Where the symbols take the points:
x641: pu>x922, ve>x3, ge>x134, ke>x396, ba>x255, fe>x861
x324: pu>x435, ve>x123, ge>x783, ke>x491, ba>x10, fe>x261
x900: pu>x336, ve>x10, ge>x47, ke>x708, ba>x990, fe>x235
x404: pu>x401, ve>x287, ge>x503, ke>x134, ba>x191, fe>x610
x123: pu>x387, ve>x273, ge>x435, ke>x900, ba>x261, fe>x783
x435: pu>x16, ve>x387, ge>x273, ke>x47, ba>x324, fe>x123
x419: pu>x219, ve>x971, ge>x514, ke>x324, ba>x273, fe>x16
x358: pu>x588, ve>x255, ge>x206, ke>x163, ba>x135, fe>x748
x861: pu>x3, ve>x134, ge>x641, ke>x135, ba>x206, fe>x588
x3: pu>x191, ve>x571, ge>x922, ke>x358, ba>x861, fe>x134
x971: pu>x746, ve>x376, ge>x219, ke>x123, ba>x16, fe>x514
x135: pu>x358, ve>x748, ge>x396, ke>x370, ba>x53, fe>x590
x491: pu>x47, ve>x900, ge>x235, ke>x287, ba>x174, fe>x990
x571: pu>x610, ve>x101, ge>x191, ke>x255, ba>x134, fe>x922
x273: pu>x419, ve>x16, ge>x387, ke>x10, ba>x783, fe>x435
x336: pu>x783, ve>x324, ge>x261, ke>x524, ba>x900, fe>x10
x836: pu>x53, ve>x163, ge>x776, ke>x445, ba>x425, fe>x370
x783: pu>x273, ve>x435, ge>x123, ke>x235, ba>x336, fe>x324
x206: pu>x861, ve>x588, ge>x255, ke>x53, ba>x396, fe>x358
x425: pu>x836, ve>x370, ge>x293, ke>x489, ba>x342, fe>x457
x10: pu>x324, ve>x261, ge>x336, ke>x174, ba>x235, fe>x47
x255: pu>x641, ve>x861, ge>x588, ke>x821, ba>x748, fe>x206
x610: pu>x287, ve>x503, ge>x404, ke>x641, ba>x571, fe>x101
x590: pu>x748, ve>x396, ge>x135, ke>x293, ba>x163, fe>x821
x342: pu>x425, ve>x457, ge>x929, ke>x796, ba>x455, fe>x445
x796: pu>x489, ve>x516, ge>x68, ke>x16, ba>x219, fe>x746
x922: pu>x101, ve>x191, ge>x571, ke>x206, ba>x641, fe>x3
x68: pu>x455, ve>x489, ge>x516, ke>x419, ba>x376, fe>x796
x261: pu>x123, ve>x783, ge>x324, ke>x990, ba>x47, fe>x336
x16: pu>x971, ve>x514, ge>x419, ke>x261, ba>x435, fe>x387
x776: pu>x821, ve>x53, ge>x163, ke>x342, ba>x293, fe>x836
x588: pu>x134, ve>x641, ge>x861, ke>x590, ba>x358, fe>x255
x514: pu>x376, ve>x219, ge>x971, ke>x783, ba>x387, fe>x419
x401: pu>x174, ve>x983, ge>x708, ke>x571, ba>x404, fe>x287
x983: pu>x990, ve>x524, ge>x174, ke>x101, ba>x287, fe>x708
x516: pu>x319, ve>x455, ge>x489, ke>x514, ba>x746, fe>x68
x445: pu>x457, ve>x929, ge>x342, ke>x746, ba>x489, fe>x319
x235: pu>x10, ve>x47, ge>x900, ke>x401, ba>x524, fe>x491
x287: pu>x983, ve>x708, ge>x401, ke>x922, ba>x610, fe>x503
x376: pu>x68, ve>x796, ge>x746, ke>x273, ba>x514, fe>x219
x101: pu>x503, ve>x404, ge>x610, ke>x861, ba>x922, fe>x191
x47: pu>x261, ve>x336, ge>x10, ke>x983, ba>x491, fe>x900
x293: pu>x776, ve>x836, ge>x370, ke>x455, ba>x929, fe>x425
x748: pu>x255, ve>x206, ge>x358, ke>x776, ba>x590, fe>x396
x746: pu>x516, ve>x68, ge>x796, ke>x387, ba>x971, fe>x376
x163: pu>x590, ve>x821, ge>x53, ke>x929, ba>x370, fe>x776
x191: pu>x404, ve>x610, ge>x101, ke>x588, ba>x3, fe>x571
x396: pu>x206, ve>x358, ge>x748, ke>x836, ba>x821, fe>x135
x174: pu>x491, ve>x990, ge>x524, ke>x610, ba>x401, fe>x983
x503: pu>x708, ve>x401, ge>x287, ke>x3, ba>x101, fe>x404
x319: pu>x929, ve>x342, ge>x445, ke>x376, ba>x516, fe>x455
x929: pu>x293, ve>x425, ge>x457, ke>x68, ba>x319, fe>x342
x990: pu>x900, ve>x235, ge>x491, ke>x503, ba>x983, fe>x524
x457: pu>x370, ve>x293, ge>x425, ke>x516, ba>x445, fe>x929
x387: pu>x514, ve>x419, ge>x16, ke>x336, ba>x123, fe>x273
x370: pu>x163, ve>x776, ge>x836, ke>x319, ba>x457, fe>x293
x53: pu>x135, ve>x590, ge>x821, ke>x457, ba>x836, fe>x163
x524: pu>x235, ve>x491, ge>x990, ke>x404, ba>x708, fe>x174
x455: pu>x342, ve>x445, ge>x319, ke>x219, ba>x68, fe>x489
x821: pu>x396, ve>x135, ge>x590, ke>x425, ba>x776, fe>x53
x708: pu>x524, ve>x174, ge>x983, ke>x191, ba>x503, fe>x401
x489: pu>x445, ve>x319, ge>x455, ke>x971, ba>x796, fe>x516
x134: pu>x571, ve>x922, ge>x3, ke>x748, ba>x588, fe>x641
x219: pu>x796, ve>x746, ge>x376, ke>x435, ba>x419, fe>x971

The rows follow the links: the fewer symbols apart two points are, the more alike their rows tend to be.

Each row is also shifted at random along 2 hidden directions that mean nothing.

Rows with their points:
-20,-12,-9,-4,-12,-11,24,-9,-4,0,-4,30,15,-7,15,23,4,-4,1,-7,1,4,-11,0,-5,12,-14,-14,20,14,-6,0,-17,-10,-4,6,0,5,19,6,-18 -> x796
-17,13,13,4,1,9,-15,9,2,4,4,-23,-6,1,-16,-24,11,-3,1,8,9,-9,26,2,1,-3,13,21,-16,4,1,6,11,11,-7,12,-11,-5,-9,-9,6 -> x3
91,-11,-6,26,-11,-7,1,-5,12,-3,-26,15,10,-4,9,20,-4,-1,5,-1,-8,3,-18,-1,4,5,-4,-11,7,-2,-8,0,-7,-17,0,-5,0,-1,6,4,-10 -> x445
-32,13,13,-2,4,8,-11,8,-2,2,9,-23,-10,5,-16,-25,5,-2,-1,7,6,-8,27,1,2,-6,11,20,-15,1,5,5,12,12,-3,10,-9,-5,-9,-8,9 -> x571
2,-13,-15,-9,1,-9,17,-9,-3,-4,0,25,0,2,15,23,-27,4,0,-10,-16,11,-26,-7,5,-2,-11,-20,15,-8,4,-7,-13,-10,11,-14,14,4,9,10,-5 -> x971
-7,-13,-15,-14,4,-6,14,-9,-4,-1,5,21,3,0,16,21,-14,4,-3,-9,-9,9,-26,-4,-1,1,-12,-21,17,-7,2,-8,-11,-6,7,-14,15,7,7,8,-3 -> x419
-10,-1,-11,-23,20,8,-8,-3,-8,1,19,-8,-10,5,5,1,-11,11,-9,-3,-8,4,-22,-3,-1,-12,-4,-15,1,-18,11,-10,5,9,12,-26,23,6,-13,2,19 -> x47
28,11,14,23,-9,2,-11,7,10,0,-14,-16,1,-1,-13,-16,13,-7,6,6,9,-8,25,4,2,3,12,19,-13,8,-7,9,8,1,-9,18,-19,-7,-2,-7,-4 -> x358
7,8,16,20,-11,-9,0,6,11,-4,-13,-5,-10,6,-11,-15,-25,-9,12,1,-11,-2,29,-5,20,-6,16,23,-15,-6,3,8,3,-4,0,14,-16,-9,6,-2,-8 -> x396
-10,-9,-15,-19,10,1,6,-7,-9,1,12,12,1,-1,13,16,-5,8,-6,-5,-5,8,-30,-2,-6,-1,-13,-21,13,-6,4,-10,-7,-1,9,-18,19,7,-1,6,5 -> x435
-27,-13,-14,-14,-3,-3,18,-9,-10,2,5,24,17,-9,16,23,21,1,-6,-3,10,4,-20,4,-17,14,-19,-21,22,17,-7,-4,-13,-4,-6,2,7,8,11,5,-11 -> x514
28,-6,-16,-15,19,11,-13,-6,-5,2,11,-2,-4,1,11,11,-2,12,-12,-1,-6,5,-36,-2,-7,-8,-9,-23,6,-16,6,-11,3,5,10,-31,24,6,-15,2,19 -> x261
-13,9,4,-9,12,19,-23,6,-8,7,14,-27,2,-4,-10,-18,45,7,-11,11,24,-10,5,11,-20,2,0,4,-7,9,-3,1,14,18,-11,1,1,1,-19,-10,18 -> x287
14,-5,5,21,-22,-10,13,-1,6,-1,-19,18,17,-8,4,11,20,-9,7,1,12,-3,12,4,-6,17,-3,3,9,23,-14,9,-9,-13,-14,24,-16,-3,17,0,-24 -> x425
7,-6,2,14,-18,-15,20,-3,7,-5,-17,23,7,-1,5,13,-15,-10,11,-6,-6,3,7,-5,9,8,-1,2,8,7,-5,4,-11,-16,-1,14,-11,-2,20,6,-22 -> x929
-38,-13,-11,-14,-6,-10,25,-9,-8,0,4,30,12,-7,14,24,2,-2,-1,-8,2,6,-14,0,-8,11,-16,-16,21,13,-3,-4,-17,-8,-3,2,5,7,16,6,-16 -> x219
7,10,16,15,-6,-6,-5,8,11,-5,-10,-12,-14,10,-14,-20,-33,-7,12,0,-15,-1,29,-6,24,-12,19,25,-19,-13,7,7,7,-2,5,9,-14,-9,1,-2,0 -> x206
32,-4,-15,-15,22,12,-17,-3,-6,2,12,-9,-5,1,8,6,1,14,-13,0,-4,4,-34,-1,-7,-7,-7,-21,3,-16,5,-11,6,8,10,-31,25,5,-19,1,23 -> x10
0,12,14,9,0,10,-17,10,2,4,-1,-25,-1,-2,-15,-23,27,-3,-1,11,17,-10,25,6,-5,1,11,19,-14,9,-5,6,13,12,-11,14,-15,-5,-9,-9,6 -> x134
39,10,13,23,-4,5,-16,8,11,-1,-13,-21,-4,3,-14,-19,6,-4,4,8,3,-8,22,2,5,-2,14,17,-17,-2,-2,7,11,2,-4,9,-14,-7,-8,-6,4 -> x255
23,4,12,24,-14,-11,4,3,13,-5,-19,0,-5,5,-8,-7,-25,-9,14,0,-11,-1,23,-4,19,-4,13,18,-10,-4,1,6,0,-9,2,13,-17,-8,9,0,-12 -> x821

Complete each set of four: the symbols that take the first to the second take the third to the fourth, perhaps in another order.
Answers are names.
-25,13,10,-5,9,11,-16,8,-2,4,11,-26,-8,4,-14,-23,11,1,-4,7,9,-7,19,3,-2,-6,9,16,-16,-1,3,2,12,16,-3,4,-5,-4,-13,-7,14
: -15,11,18,13,-10,-7,1,7,8,-4,-8,-8,-10,7,-14,-18,-22,-10,12,2,-6,-4,35,-3,18,-5,16,25,-16,-2,4,10,4,-1,0,18,-18,-8,6,-4,-7
:: 29,-13,-9,7,-12,-8,15,-8,2,-2,-13,25,15,-7,13,23,6,-3,2,-5,0,4,-17,0,-5,11,-10,-15,16,8,-9,1,-12,-14,-2,1,0,3,14,5,-16
: x273

-26,3,14,14,-18,-22,22,3,10,-8,-12,13,-11,10,-7,-5,-50,-13,20,-7,-21,4,30,-10,30,-7,13,21,-8,-6,7,9,-8,-12,6,16,-18,-8,20,4,-20
: 7,11,16,18,-9,1,-7,8,7,0,-9,-15,-1,0,-14,-17,10,-8,6,6,8,-9,30,2,5,2,13,22,-14,8,-3,9,8,1,-9,20,-19,-7,-1,-6,-4
:: 51,-11,-7,17,-13,-7,10,-6,7,-2,-18,21,17,-9,11,22,10,-4,4,-3,3,3,-15,1,-5,13,-10,-12,14,11,-12,1,-11,-15,-5,3,-3,2,11,5,-15
: x370

-15,-8,-14,-23,13,2,3,-6,-9,-1,14,8,-3,2,11,12,-11,9,-8,-5,-8,7,-29,-2,-4,-6,-12,-20,10,-10,8,-10,-4,1,9,-22,21,7,-4,6,9
: -29,0,-11,-26,18,8,-5,-2,-10,2,20,-4,-7,4,6,1,-6,10,-10,-2,-7,3,-18,-2,-4,-9,-7,-13,2,-12,8,-9,3,10,8,-20,18,5,-11,1,16
:: -13,-7,1,10,-20,-17,25,-3,4,-4,-13,27,7,-2,6,14,-15,-10,10,-5,-6,5,8,-3,8,8,-2,2,9,9,-5,5,-15,-16,-3,15,-12,-1,24,6,-25
: x516

-8,-13,-11,-8,-5,-13,22,-9,-2,-5,-2,28,1,1,15,22,-26,0,3,-10,-16,11,-20,-7,8,1,-10,-16,15,-5,3,-5,-14,-12,9,-8,9,4,14,10,-11
: 20,-12,-16,-10,5,-4,8,-9,-3,-3,1,18,4,0,16,23,-13,7,-4,-6,-12,10,-33,-4,0,0,-12,-24,14,-9,1,-9,-8,-7,9,-19,17,6,3,7,1
:: 27,-7,-16,-15,18,11,-10,-5,-6,3,10,-1,2,-2,12,13,10,12,-12,-1,-1,4,-36,1,-13,-2,-11,-24,9,-10,2,-10,2,4,6,-27,23,8,-13,2,17
: x47

42,10,14,24,-5,-5,-10,6,15,-6,-15,-15,-16,10,-14,-17,-34,-5,11,1,-19,-1,21,-7,26,-14,20,21,-21,-19,7,4,8,-4,9,3,-12,-9,-2,-1,2
: 14,11,15,17,-5,-1,-10,8,10,-1,-9,-17,-9,5,-15,-20,-9,-5,7,4,-2,-6,27,-1,12,-7,16,21,-18,-3,1,8,10,2,-1,11,-14,-9,-3,-5,1
:: 20,-11,-17,-14,10,4,0,-8,-7,2,6,10,6,-5,14,20,9,9,-9,-2,0,6,-35,1,-11,4,-14,-26,16,-2,-2,-9,-4,-1,4,-20,19,9,-3,5,7
: x16

-2,10,17,17,-11,-6,0,7,9,-3,-10,-7,-7,5,-13,-16,-17,-9,12,2,-5,-5,32,-3,16,-4,15,24,-14,-1,0,9,5,-3,-2,17,-18,-8,6,-4,-9
: 30,12,14,17,2,-1,-15,9,12,-3,-9,-21,-16,10,-14,-21,-26,-4,8,3,-11,-3,22,-5,20,-13,19,21,-22,-16,8,6,11,1,6,2,-10,-8,-6,-5,6
:: -24,-12,-15,-19,3,-6,16,-8,-8,-1,9,22,4,0,15,19,-13,4,-4,-8,-9,8,-24,-5,-2,1,-13,-20,17,-2,4,-8,-12,-4,7,-13,15,6,8,7,-3
: x219

-6,-8,0,7,-14,-23,28,-4,7,-8,-12,30,-5,6,8,16,-52,-8,15,-12,-27,10,2,-11,25,-4,1,0,5,-10,6,2,-16,-19,11,4,-4,-2,23,9,-21
: 19,-3,6,19,-17,-17,17,-1,11,-6,-20,18,-1,4,1,8,-31,-10,15,-6,-15,3,11,-7,19,-1,6,8,-1,-2,0,5,-9,-16,3,11,-13,-5,17,5,-19
:: 19,13,14,15,-1,5,-16,8,7,0,-6,-22,-8,6,-15,-23,-2,-2,5,6,1,-7,24,0,10,-7,16,20,-18,-5,2,6,12,6,-2,8,-12,-7,-7,-6,6
: x571

8,12,15,11,0,11,-18,8,3,3,-1,-26,1,-1,-16,-23,26,-2,-1,10,16,-9,25,7,-6,0,10,18,-16,8,-4,8,14,10,-11,12,-13,-5,-11,-11,7
: 0,13,15,11,-1,4,-13,8,4,1,-2,-22,-7,3,-16,-23,4,-2,3,7,5,-8,26,3,5,-4,14,21,-18,0,2,6,12,8,-5,11,-14,-6,-6,-8,6
:: 4,-1,8,21,-21,-11,13,1,8,-2,-18,12,10,-4,-3,2,3,-12,10,-1,3,-3,20,0,4,10,3,12,1,16,-9,10,-6,-11,-10,24,-19,-4,17,0,-21
: x370

16,-4,6,20,-19,-13,15,-1,8,-3,-20,16,7,-3,1,8,-7,-11,11,-3,-2,1,13,-2,8,9,2,7,4,10,-9,7,-8,-13,-5,18,-15,-3,17,2,-21
: 17,-3,8,21,-17,-17,14,-1,13,-6,-20,15,-2,5,0,5,-30,-10,15,-4,-16,3,15,-7,20,-1,7,11,-3,-2,0,5,-8,-15,3,12,-14,-5,17,3,-19
:: 38,-12,-9,13,-14,-8,12,-7,3,-1,-17,23,16,-7,13,23,10,-1,3,-3,3,4,-16,2,-7,14,-10,-13,15,10,-11,0,-12,-14,-4,3,-1,2,12,5,-15
: x455

19,-9,-3,16,-20,-8,16,-6,3,1,-17,22,23,-13,8,18,29,-7,3,0,14,-1,-1,5,-12,20,-10,-6,16,25,-17,5,-12,-13,-14,18,-11,3,17,3,-23
: -17,-11,-3,4,-17,-17,26,-5,2,-4,-9,30,7,-2,11,19,-18,-7,8,-9,-7,7,-1,-5,7,7,-6,-5,13,8,-3,1,-16,-16,1,11,-4,1,23,8,-23
:: 28,11,5,3,13,19,-32,7,-1,6,5,-33,-4,0,-11,-21,30,6,-9,11,15,-9,4,7,-11,-3,7,8,-14,-2,-2,0,17,17,-6,-3,2,-2,-22,-10,21
: x191

-7,13,16,13,-5,1,-7,9,6,-1,-5,-16,-8,5,-16,-21,-7,-6,6,4,0,-6,31,-2,11,-5,16,24,-18,1,3,7,9,4,-2,15,-15,-8,-3,-6,0
: 28,0,9,24,-17,-13,8,2,12,-6,-22,8,-1,2,-3,0,-19,-10,13,-2,-9,1,17,-5,15,2,9,13,-5,0,-3,8,-4,-13,0,13,-16,-6,13,1,-16
:: 13,-6,4,18,-19,-15,18,-3,9,-4,-18,22,6,-2,4,12,-13,-10,11,-5,-6,3,8,-3,9,7,1,4,6,6,-6,6,-10,-16,-2,14,-13,-3,18,5,-22
: x376

15,-10,-3,11,-16,-14,18,-5,5,-3,-16,26,9,-3,10,19,-11,-6,8,-7,-7,5,-4,-4,5,8,-6,-6,13,6,-5,1,-13,-16,-1,8,-6,1,17,6,-20
: -31,-12,-9,-8,-9,-12,25,-8,-6,-2,0,31,10,-4,15,22,-7,-3,2,-8,-4,7,-12,-2,-2,9,-13,-14,19,9,-3,-2,-17,-11,1,4,2,4,18,8,-17
:: -57,6,20,11,-21,-14,19,5,5,-3,-7,7,-1,1,-11,-13,-10,-16,14,-1,2,-5,43,-1,13,4,11,26,-7,14,0,12,-5,-5,-9,33,-26,-8,20,-2,-23
: x370

-27,13,11,-4,6,9,-14,8,-2,3,10,-25,-10,5,-14,-24,7,1,-1,7,7,-7,21,3,1,-7,10,17,-17,-1,6,4,12,13,-3,5,-5,-4,-12,-7,12
: -11,9,3,-11,16,13,-20,6,-5,3,15,-27,-11,4,-8,-19,6,7,-7,6,2,-4,4,2,-3,-9,7,6,-12,-9,8,-2,14,16,2,-9,6,-1,-18,-6,20
:: -1,-11,-16,-14,7,-1,8,-8,-7,-1,6,15,4,-2,15,19,-5,7,-7,-6,-6,7,-30,-2,-6,1,-14,-22,15,-4,2,-9,-8,-4,7,-18,18,7,1,6,2
: x219

17,-11,-17,-12,9,0,5,-9,-5,-1,5,14,1,0,15,20,-11,9,-6,-7,-12,10,-35,-5,-3,-3,-11,-25,13,-11,4,-10,-7,-3,10,-23,20,7,-2,7,4
: 10,-10,-16,-15,12,-3,5,-8,-5,-2,8,13,-5,4,15,19,-26,10,-5,-8,-17,11,-34,-6,4,-8,-11,-23,11,-17,8,-11,-7,-4,15,-27,22,6,-1,8,8
:: -33,11,7,-13,14,9,-14,6,-5,3,17,-23,-14,7,-10,-22,-4,5,-5,5,1,-4,12,-1,3,-12,8,10,-15,-10,9,0,12,14,4,-5,3,-2,-14,-4,17
: x404

-59,0,-6,-28,14,12,-4,-1,-16,6,25,-8,3,-4,1,-3,25,7,-13,3,14,-1,-8,6,-18,2,-10,-9,5,8,2,-5,3,15,-3,-6,11,7,-8,-2,13
: -68,11,8,-19,11,7,-7,7,-9,2,22,-18,-13,6,-12,-21,-1,1,-4,3,4,-5,20,1,1,-9,6,14,-12,-2,10,0,9,16,1,3,0,-2,-10,-6,12
:: 15,2,-7,-15,22,15,-23,1,-7,4,15,-20,-9,3,1,-7,8,13,-12,4,1,1,-20,2,-8,-9,-2,-10,-4,-13,7,-9,10,13,7,-24,17,3,-21,-2,24
: x610

36,12,12,15,5,6,-22,7,10,0,-5,-28,-14,7,-14,-23,-9,1,3,6,-5,-5,15,-1,11,-12,16,18,-21,-14,4,3,15,7,4,-2,-6,-7,-15,-7,13
: -7,10,17,16,-11,-4,0,7,8,-2,-9,-9,-6,3,-14,-18,-6,-10,10,4,1,-7,33,-1,12,-2,14,24,-13,4,0,10,4,-1,-5,20,-20,-8,4,-4,-7
:: -7,11,6,-5,12,17,-23,6,-4,6,12,-28,-5,0,-11,-21,26,5,-8,10,14,-7,10,6,-10,-2,5,9,-12,1,2,0,14,17,-6,-1,0,-2,-18,-9,17
: x3

-10,-10,-1,9,-19,-12,22,-5,0,-1,-12,28,18,-10,10,20,13,-8,5,-4,9,1,2,2,-7,18,-10,-4,17,22,-12,5,-15,-14,-11,19,-10,3,20,5,-25
: -3,-14,-12,-2,-9,-8,17,-6,-4,0,-5,27,17,-9,14,24,12,-2,0,-5,5,5,-18,2,-10,14,-14,-16,20,13,-9,-3,-15,-10,-4,2,3,6,14,6,-15
:: -14,4,14,18,-20,-10,12,4,7,-3,-14,7,6,-2,-8,-4,1,-13,12,0,5,-5,31,0,6,8,7,18,-3,16,-7,10,-6,-7,-9,27,-22,-6,16,-2,-20
: x425

